Below are the code and all the weights of a small trained network. Each question names an input and a class and asks about switching units off, where a switched-off unit gives its printed mean instead of its output.

import numpy as np


def w(rows, s, z=0):
    codes = np.array(rows[::2]) - 128.0
    scale = np.full(codes.shape[1], s)
    scale[-1] = z or s
    return codes * scale


def norm(h):
    return h / np.sqrt((h * h).mean(-1, keepdims=True) + 1e-5)


def f(y):
    return np.maximum(y, 0)


def log_softmax(a):
    a = a - a.max(-1, keepdims=True)
    return a - np.log(np.exp(a).sum(-1, keepdims=True))


def net(x, mask):
    res = np.array(x, float).reshape(1, 6) / 4 @ E
    u = 0
    for l in range(2):
        y = f(norm(res) @ A[l][:, :-1].T + A[l][:, -1])
        res = res + np.where(mask[u : u + 16], y, B[l][:, -1]) @ B[l][:, :-1]
        u += 16
    return log_softmax(norm(res)[-1] @ U[:, :-1].T + U[:, -1])


A, B = {}, {}
E = w([
[127,128,130,129,128,127,130,129,127,130,128,127],'x0',
[69,151,144,126,137,139,171,13,187,158,125,126],'x1',
[128,128,128,127,128,129,130,128,128,125,128,130],'x2',
[125,106,80,122,254,117,107,125,138,142,133,129],'x3',
[128,128,128,126,129,128,128,129,129,127,128,128],'x4',
[106,234,87,76,141,135,86,154,141,140,143,118],'x5',
],0.0066)
A[0] = w([
[128,133,129,131,134,137,150,130,123,116,150,111,96],'L0N1',
[134,211,119,111,139,134,126,142,133,125,127,134,129],'L0N2',
[127,188,100,140,165,115,94,124,115,128,129,125,1],'L0N3',
[119,95,122,121,154,118,118,121,121,123,125,133,90],'L0N4',
[140,158,108,131,121,117,96,171,107,146,110,140,86],'L0N5',
[113,156,123,129,126,128,116,158,122,147,108,129,80],'L0N6',
[143,102,112,134,152,126,119,230,121,131,130,128,96],'L0N7',
[125,219,107,116,117,130,102,142,141,124,128,121,37],'L0N8',
[131,105,112,130,129,145,119,124,134,112,130,112,80],'L0N9',
[157,53,117,127,121,117,112,202,110,114,130,132,122],'L0N10',
[149,126,114,114,125,132,103,233,123,117,136,124,107],'L0N11',
[130,186,110,106,134,123,117,107,119,105,129,136,23],'L0N12',
[129,101,114,126,246,117,111,127,125,136,136,136,182],'L0N13',
[113,62,124,137,114,127,120,98,144,135,125,126,130],'L0N14',
[138,93,121,115,192,127,128,123,133,122,133,130,87],'L0N15',
[154,109,123,129,104,121,96,194,101,122,126,126,138],'L0N16',
],0.011,0.0024)
B[0] = w([
[142,122,110,112,107,122,126,139,120,128,124,128,128],'L0N1',
[76,183,113,86,156,70,116,184,154,92,206,107,208],'L0N2',
[103,84,145,76,139,190,161,190,167,93,132,165,182],'L0N3',
[106,134,116,169,124,85,152,118,94,155,144,127,161],'L0N4',
[159,168,117,112,74,131,199,144,122,76,146,98,192],'L0N5',
[126,139,129,131,113,104,155,130,115,92,139,96,161],'L0N6',
[162,76,196,65,121,74,2,105,68,161,134,109,234],'L0N7',
[161,134,114,194,121,135,103,35,59,186,86,164,217],'L0N8',
[107,94,96,108,125,109,151,128,85,157,114,136,138],'L0N9',
[64,108,124,145,91,157,55,158,165,196,70,93,251],'L0N10',
[175,158,132,154,144,150,217,89,119,48,193,145,247],'L0N11',
[135,90,158,170,109,129,64,139,156,203,98,110,172],'L0N12',
[180,96,65,132,177,183,99,72,151,86,55,50,254],'L0N13',
[204,138,165,118,148,127,163,134,130,98,143,167,189],'L0N14',
[90,202,116,207,63,74,155,118,70,149,124,144,191],'L0N15',
[80,131,78,209,175,170,191,156,159,147,135,189,235],'L0N16',
],0.013,0.0087)
A[1] = w([
[122,106,113,64,79,49,86,187,87,162,46,84,84],'L1N1',
[223,138,145,61,89,143,181,127,118,86,87,100,65],'L1N2',
[176,119,223,52,109,113,150,166,105,144,141,165,107],'L1N3',
[139,118,71,131,247,86,156,144,175,166,104,201,55],'L1N4',
[46,54,177,117,114,159,185,141,152,132,141,193,93],'L1N5',
[92,118,44,81,184,85,146,163,65,100,59,76,20],'L1N6',
[75,126,159,96,130,168,142,255,228,183,121,150,46],'L1N7',
[90,94,171,119,104,91,103,173,75,137,191,155,52],'L1N8',
[104,115,111,59,222,181,94,158,189,91,180,95,79],'L1N9',
[165,105,138,13,134,81,78,143,96,26,141,108,4],'L1N10',
[149,95,67,169,169,135,161,177,127,114,125,127,64],'L1N11',
[71,200,90,52,83,114,92,133,183,198,78,61,86],'L1N12',
[58,146,170,117,126,61,165,161,137,148,228,144,89],'L1N13',
[79,146,187,125,110,85,70,127,111,188,163,128,29],'L1N14',
[143,80,128,96,80,107,187,98,136,87,118,104,54],'L1N15',
[162,146,213,64,119,35,83,135,134,155,159,196,108],'L1N16',
],0.0098,0.0019)
B[1] = w([
[104,150,66,156,127,183,68,161,67,141,173,127,167],'L1N1',
[128,92,137,138,184,81,151,96,107,150,129,98,231],'L1N2',
[8,141,84,136,105,149,119,141,155,146,193,147,199],'L1N3',
[103,142,116,151,124,98,174,191,118,136,68,135,176],'L1N4',
[135,105,110,84,138,131,105,171,168,132,171,89,244],'L1N5',
[108,131,229,125,58,133,175,202,148,158,233,235,238],'L1N6',
[225,150,112,112,93,158,209,165,195,154,129,47,206],'L1N7',
[116,193,95,114,127,105,206,100,189,133,76,136,161],'L1N8',
[73,144,73,114,168,70,107,174,121,67,141,62,200],'L1N9',
[214,130,144,84,138,84,125,129,99,111,166,36,160],'L1N10',
[131,155,157,26,143,65,101,91,124,162,100,134,254],'L1N11',
[86,145,142,121,121,151,71,164,162,100,47,177,229],'L1N12',
[141,69,122,167,79,205,134,131,77,123,127,208,187],'L1N13',
[207,96,195,40,135,139,175,88,145,53,134,128,209],'L1N14',
[104,123,107,140,174,93,127,123,105,166,113,141,191],'L1N15',
[110,72,193,82,46,142,68,69,136,120,170,141,194],'L1N16',
],0.014,0.0048)
U = w([
[174,113,104,123,72,189,182,226,224,193,145,67,244],'0',
[163,202,100,192,76,170,218,126,64,86,207,210,40],'1',
[24,45,157,104,126,91,146,77,162,179,233,134,112],'2',
[125,131,218,67,54,180,64,75,152,71,89,208,104],'3',
[156,65,119,194,109,172,2,129,60,198,71,90,131],'4',
[168,150,115,74,190,69,88,155,68,50,213,38,175],'5',
[156,129,125,185,197,62,231,58,104,169,56,135,205],'6',
[24,189,100,98,179,99,101,215,199,80,56,131,4],'7',
],0.0097,0.00049)

Each question gives the input, the list of numbers given to net, and the class t.
The units are the neurons (one row each of A and B). Each row of codes is followed by its name. A weight is (code - 128) times the scale printed after its matrix; where a second scale follows, it is the last column's (A, B and U).
mask holds one flag per neuron, layer by layer. A switched-off neuron (its flag False) gives its mean, the last column of its row in B, instead of its output. The means were averaged over made-up inputs and are rounded, as every weight is.
A unit's drop is (log p(t) with every unit on - log p(t) with that unit switched off) / (log p(t) with every unit on - log p(t) with every unit switched off).
The circuit of an input: a set's keep is (log p(t) with only the set's units on - log p(t) with every unit switched off) / (log p(t) with every unit on - log p(t) with every unit switched off). Starting from the 12 units with the biggest drops (on a tie, the unit counted first), units are removed one at a time, each time the one whose removal leaves the highest keep (on an exact tie, the one counted first), for as long as the keep stays at least 0.8.
circuit, biggest first: the units of the circuit, biggest drop first
unit that matters most: the unit with the biggest drop
k most important neurons: the k neurons with the biggest drops, biggest first
top k neurons in layer l: the k neurons of layer l with the biggest drops, biggest first
input [7,-8,3,-1,8,-4], class 0: 4 most important neurons : (L0N10, L0N13, L0N16, L0N8)
input [2,6,-7,-1,7,8], class 3: unit that matters most : L0N13
input [3,-6,2,-1,-1,4], class 1: top 3 neurons in layer 0 : (L0N16, L0N13, L0N11)
input [-6,4,-2,2,-7,-1], class 6: top 2 neurons in layer 0 : (L0N10, L0N7)
input [5,-7,-7,-5,2,-8], class 0: top 3 neurons in layer 0 : (L0N10, L0N13, L0N8)
input [0,-7,-4,0,-2,6], class 1: 4 most important neurons : (L0N13, L0N16, L0N8, L0N11)
input [-1,-2,7,-1,4,-6], class 0: circuit, biggest first : (L0N8, L1N7, L0N10)
input [-5,3,-3,0,8,7], class 3: 2 most important neurons : (L0N8, L0N13)
input [8,-7,-2,0,-2,1], class 1: top 4 neurons in layer 0 : (L0N13, L0N11, L0N16, L0N5)
input [-7,3,-7,-3,1,3], class 3: 2 most important neurons : (L0N13, L0N11)
input [6,2,7,-7,-5,-8], class 2: 2 most important neurons : (L0N13, L0N16)
input [7,-1,2,2,-2,0], class 4: 2 most important neurons : (L0N7, L0N13)
input [0,-1,-6,2,-6,0], class 4: 4 most important neurons : (L0N13, L0N7, L0N15, L0N10)
input [0,-8,-8,0,2,1], class 1: circuit, biggest first : (L0N11)
input [0,-8,5,-3,-8,0], class 0: 4 most important neurons : (L0N10, L0N13, L0N16, L0N8)
input [2,1,-4,-7,-2,-1], class 2: 3 most important neurons : (L0N10, L0N16, L0N13)
input [5,4,-2,4,4,0], class 6: top 3 neurons in layer 0 : (L0N10, L0N2, L0N15)
input [-4,7,-6,0,-8,2], class 3: top 3 neurons in layer 0 : (L0N16, L0N13, L0N11)
input [0,0,3,-3,5,-3], class 0: 2 most important neurons : (L0N13, L0N11)
input [-6,-6,8,3,-7,-3], class 4: unit that matters most : L0N10
input [1,-3,0,2,0,-2], class 4: 2 most important neurons : (L0N10, L0N7)
input [-4,0,-8,-2,4,7], class 1: top 3 neurons in layer 0 : (L0N7, L0N10, L0N8)
input [6,7,-1,0,3,7], class 3: top 2 neurons in layer 0 : (L0N13, L0N16)
input [5,-8,1,-2,-1,-7], class 0: top 3 neurons in layer 0 : (L0N10, L0N13, L0N16)
input [3,7,5,-7,-7,-1], class 2: 4 most important neurons : (L0N10, L0N13, L0N16, L0N2)
input [0,-1,7,4,4,0], class 4: top 2 neurons in layer 0 : (L0N13, L0N15)
input [6,8,-6,4,4,3], class 7: unit that matters most : L0N11
input [2,6,4,-7,1,-1], class 2: 4 most important neurons : (L0N10, L0N16, L0N13, L0N2)
